Here is a tiny trained network, its code and every weight. The questions are about switching its units off for an input and a class, where a switched-off unit gives its printed mean instead of its output.

import numpy as np


def w(rows, s, z=0):
    codes = np.array(rows[::2]) - 128.0
    scale = np.full(codes.shape[1], s)
    scale[-1] = z or s
    return codes * scale


def f(y):
    return np.maximum(y, 0)


def log_softmax(a):
    a = a - a.max(-1, keepdims=True)
    return a - np.log(np.exp(a).sum(-1, keepdims=True))


def net(x, mask):
    res = np.array(x, float).reshape(1, 5) / 4 @ E
    y = f(res @ A[0][:, :-1].T + A[0][:, -1])
    res = res + np.where(mask, y, B[0][:, -1]) @ B[0][:, :-1]
    return log_softmax(res[-1] @ U[:, :-1].T + U[:, -1])


A, B = {}, {}
E = w([
[120,133,147,125,115,141,196,224,148,247,189],'x0',
[62,66,44,89,55,113,114,124,110,154,153],'x1',
[54,115,172,104,184,155,212,90,86,144,106],'x2',
[112,133,111,190,143,74,177,150,102,152,15],'x3',
[96,86,160,90,157,144,58,146,192,172,30],'x4',
],0.011)
A[0] = w([
[140,128,148,200,75,67,165,169,110,191,81,41],'n1',
[32,30,73,136,66,142,118,163,59,111,152,144],'n2',
[150,196,61,204,93,88,189,155,67,116,191,80],'n3',
[119,157,66,140,87,107,166,142,77,153,57,14],'n4',
[206,143,77,198,72,65,18,124,161,110,118,220],'n5',
[163,133,35,169,138,144,94,15,38,38,80,176],'n6',
[106,60,147,150,197,151,38,182,199,215,95,72],'n7',
[219,193,243,171,215,133,133,156,116,111,135,101],'n8',
[81,131,164,96,163,167,188,32,65,146,112,105],'n9',
[87,87,135,25,132,123,112,109,169,130,220,214],'n10',
[73,103,109,74,204,169,71,171,188,156,69,67],'n11',
[48,151,112,117,168,105,24,56,167,66,57,93],'n12',
[94,85,45,185,95,83,153,147,113,146,43,108],'n13',
[99,110,171,62,67,217,89,86,165,125,194,168],'n14',
[189,162,96,173,48,118,61,249,213,99,116,122],'n15',
[18,139,201,50,191,174,144,128,49,131,114,198],'n16',
[147,160,136,136,112,141,176,74,53,127,213,1],'n17',
[97,167,130,115,115,157,150,255,188,163,177,180],'n18',
[133,181,71,196,151,101,164,142,24,102,182,13],'n19',
[118,172,74,114,135,128,212,241,180,191,156,104],'n20',
[122,111,79,163,173,5,158,103,119,177,81,74],'n21',
[50,80,17,40,37,53,127,124,59,152,137,98],'n22',
],0.0076,0.00088)
B[0] = w([
[158,187,210,78,125,152,164,129,166,160,144,190],'n1',
[108,169,136,215,124,113,83,165,86,36,134,219],'n2',
[161,77,158,131,151,120,100,69,116,162,190,239],'n3',
[144,179,116,90,63,150,143,69,183,115,52,188],'n4',
[102,131,53,128,175,167,200,171,159,168,173,230],'n5',
[49,175,143,24,157,120,145,93,81,184,197,250],'n6',
[199,76,180,169,186,52,77,88,76,200,219,217],'n7',
[17,169,177,213,106,67,1,206,191,18,107,230],'n8',
[124,94,30,127,166,228,196,178,130,96,163,222],'n9',
[151,189,126,130,103,117,150,81,194,118,58,218],'n10',
[203,89,139,151,166,112,38,97,88,165,146,212],'n11',
[101,144,167,93,181,89,152,102,94,161,192,232],'n12',
[180,157,127,127,65,142,160,60,173,48,91,213],'n13',
[207,203,140,95,115,129,124,34,194,61,77,219],'n14',
[145,67,56,120,155,231,181,231,139,108,133,224],'n15',
[162,106,75,206,165,195,173,161,139,137,99,229],'n16',
[187,88,77,140,84,66,127,67,131,175,142,217],'n17',
[41,136,158,53,96,131,206,104,111,134,161,215],'n18',
[216,50,126,195,124,55,84,86,80,188,130,223],'n19',
[20,134,160,78,123,160,98,139,65,163,139,219],'n20',
[163,139,179,128,68,180,175,58,172,125,73,202],'n21',
[93,97,132,158,117,60,40,216,135,39,94,250],'n22',
],0.0067,0.011)
U = w([
[245,1,142,179,148,86,83,80,60,228,156,206],'0',
[48,127,142,217,108,92,61,191,147,65,101,4],'1',
[41,153,153,8,139,143,162,116,62,209,164,143],'2',
[243,207,163,100,72,169,182,73,229,132,85,222],'3',
[157,38,7,172,191,255,198,184,116,149,130,73],'4',
],0.0082,0.00036)

Each question gives the input, the list of numbers given to net, and the class t.
The units are the neurons (one row each of A and B). Each row of codes is followed by its name. A weight is (code - 128) times the scale printed after its matrix; where a second scale follows, it is the last column's (A, B and U).
mask holds one flag per neuron, in row order. A switched-off neuron (its flag False) gives its mean, the last column of its row in B, instead of its output. The means were averaged over made-up inputs and are rounded, as every weight is.
A unit's drop is (log p(t) with every unit on - log p(t) with that unit switched off) / (log p(t) with every unit on - log p(t) with every unit switched off).
The circuit of an input: a set's keep is (log p(t) with only the set's units on - log p(t) with every unit switched off) / (log p(t) with every unit on - log p(t) with every unit switched off). Starting from the 12 units with the biggest drops (on a tie, the unit counted first), units are removed one at a time, each time the one whose removal leaves the highest keep (on an exact tie, the one counted first), for as long as the keep stays at least 0.8.
circuit, biggest first: the units of the circuit, biggest drop first
top k neurons: the k neurons with the biggest drops, biggest first
drop when u is switched off: that unit's drop, to one decimal
input [-8,5,-5,3,-7], class 2: top 3 neurons : [n6 n5 n7]
input [-7,-3,2,-4,6], class 2: circuit, biggest first : [n12]
input [7,-6,-5,2,8], class 0: top 3 neurons : [n7 n11 n6]
input [-5,-8,0,7,-1], class 1: top 2 neurons : [n8 n14]
input [8,2,-6,8,-5], class 2: top 2 neurons : [n20 n18]
input [7,2,5,3,-7], class 0: top 2 neurons : [n19 n3]
input [-3,-5,-3,-1,-4], class 1: top 3 neurons : [n8 n7 n11]
input [-5,4,3,8,0], class 3: top 2 neurons : [n13 n21]
input [-3,-2,3,1,4], class 0: top 2 neurons : [n15 n11]
input [7,-4,0,-5,0], class 2: top 3 neurons : [n18 n20 n22]
input [-7,4,-6,-8,7], class 3: top 3 neurons : [n14 n10 n19]
input [-5,-1,4,-4,5], class 0: top 4 neurons : [n11 n18 n20 n16]
input [-5,6,6,-2,-3], class 1: top 3 neurons : [n22 n2 n15]
input [-8,6,-5,1,-6], class 2: circuit, biggest first : [n6]
input [6,6,-8,-8,0], class 3: top 4 neurons : [n14 n10 n8 n9]
input [1,-5,6,-5,-6], class 0: top 2 neurons : [n17 n19]
input [8,4,-5,-4,5], class 2: top 3 neurons : [n18 n20 n19]
input [-4,-5,-7,5,2], class 4: drop when n15 is switched off : 0.7
input [7,2,0,4,-4], class 2: drop when n7 is switched off : 0.0
input [-5,-2,2,7,-2], class 3: circuit, biggest first : [n21]
input [4,-5,8,6,7], class 4: drop when n12 is switched off : 0.3
input [-7,-2,-8,2,3], class 4: drop when n20 is switched off : 0.1
